Below are the code and all the weights of a small trained network. Each question names an input and a class and asks about switching units off, where a switched-off unit gives its printed mean instead of its output.

import numpy as np


def w(rows, s, z=0):
    codes = np.array(rows[::2]) - 128.0
    scale = np.full(codes.shape[1], s)
    scale[-1] = z or s
    return codes * scale


def norm(h):
    return h / np.sqrt((h * h).mean(-1, keepdims=True) + 1e-5)


def f(y):
    return np.maximum(y, 0)


def log_softmax(a):
    a = a - a.max(-1, keepdims=True)
    return a - np.log(np.exp(a).sum(-1, keepdims=True))


def net(x, mask):
    res = np.array(x, float).reshape(1, 3) / 4 @ E
    u = 0
    for l in range(2):
        y = f(norm(res) @ A[l][:, :-1].T + A[l][:, -1])
        res = res + np.where(mask[u : u + 10], y, B[l][:, -1]) @ B[l][:, :-1]
        u += 10
    return log_softmax(norm(res)[-1] @ U[:, :-1].T + U[:, -1])


A, B = {}, {}
E = w([
[73,84,220,230],'x0',
[243,85,185,77],'x1',
[219,23,2,226],'x2',
],0.0042)
A[0] = w([
[1,218,78,223,116],'L0N0',
[148,42,68,90,46],'L0N1',
[195,154,214,168,88],'L0N2',
[208,120,163,127,3],'L0N3',
[151,63,154,198,77],'L0N4',
[72,214,143,62,221],'L0N5',
[236,110,238,86,62],'L0N6',
[198,98,163,119,8],'L0N7',
[197,127,9,117,109],'L0N8',
[181,68,162,211,167],'L0N9',
],0.0076,0.003)
B[0] = w([
[255,180,151,170,236],'L0N0',
[83,83,69,111,171],'L0N1',
[172,127,103,221,170],'L0N2',
[235,191,178,172,151],'L0N3',
[45,147,111,45,177],'L0N4',
[143,85,78,109,253],'L0N5',
[250,217,130,165,215],'L0N6',
[224,196,178,225,153],'L0N7',
[16,109,147,110,224],'L0N8',
[87,22,147,90,210],'L0N9',
],0.0057,0.0055)
A[1] = w([
[74,199,97,183,102],'L1N0',
[122,148,193,112,65],'L1N1',
[91,176,175,100,5],'L1N2',
[154,86,181,135,127],'L1N3',
[117,163,180,91,228],'L1N4',
[82,50,179,179,224],'L1N5',
[92,113,133,120,7],'L1N6',
[192,137,134,164,174],'L1N7',
[134,104,100,112,108],'L1N8',
[124,225,253,77,137],'L1N9',
],0.013,0.0023)
B[1] = w([
[254,160,137,177,167],'L1N0',
[90,80,96,134,164],'L1N1',
[136,59,130,127,152],'L1N2',
[129,172,86,188,182],'L1N3',
[68,82,122,214,189],'L1N4',
[61,149,82,151,217],'L1N5',
[157,165,123,160,135],'L1N6',
[120,185,156,127,225],'L1N7',
[101,144,142,92,162],'L1N8',
[96,73,90,127,255],'L1N9',
],0.0095,0.0073)
U = w([
[28,7,14,108,152],'0',
[255,185,146,182,205],'1',
[64,133,22,67,255],'2',
[126,208,130,90,74],'3',
[45,180,206,5,1],'4',
],0.0078,0.0045)

Each question gives the input, the list of numbers given to net, and the class t.
The units are the neurons (one row each of A and B). Each row of codes is followed by its name. A weight is (code - 128) times the scale printed after its matrix; where a second scale follows, it is the last column's (A, B and U).
mask holds one flag per neuron, layer by layer. A switched-off neuron (its flag False) gives its mean, the last column of its row in B, instead of its output. The means were averaged over made-up inputs and are rounded, as every weight is.
A unit's drop is (log p(t) with every unit on - log p(t) with that unit switched off) / (log p(t) with every unit on - log p(t) with every unit switched off).
The circuit of an input: a set's keep is (log p(t) with only the set's units on - log p(t) with every unit switched off) / (log p(t) with every unit on - log p(t) with every unit switched off). Starting from the 12 units with the biggest drops (on a tie, the unit counted first), units are removed one at a time, each time the one whose removal leaves the highest keep (on an exact tie, the one counted first), for as long as the keep stays at least 0.8.
units of the circuit, in order: the units of the circuit, biggest drop first
top k neurons: the k neurons with the biggest drops, biggest first
k most important neurons of layer l: the k neurons of layer l with the biggest drops, biggest first
drop of u: that unit's drop, to one decimal
input [2,-6,-7], class 0: units of the circuit, in order	[L1N9; L1N2]
input [2,-8,-5], class 1: units of the circuit, in order	[L1N0]
input [-2,7,-6], class 1: top 3 neurons	[L0N6; L0N8; L1N5]
input [-3,2,-1], class 3: top 4 neurons	[L0N6; L0N4; L0N5; L1N7]
input [1,-1,1], class 3: 2 most important neurons of layer 1	[L1N9; L1N4]
input [8,-8,-3], class 1: top 2 neurons	[L1N0; L0N0]
input [-3,3,2], class 3: 2 most important neurons of layer 0	[L0N7; L0N3]
input [3,4,-7], class 0: drop of L1N9	0.1
input [-4,-7,3], class 1: drop of L1N0	0.3
input [0,-6,-7], class 0: drop of L1N9	0.5
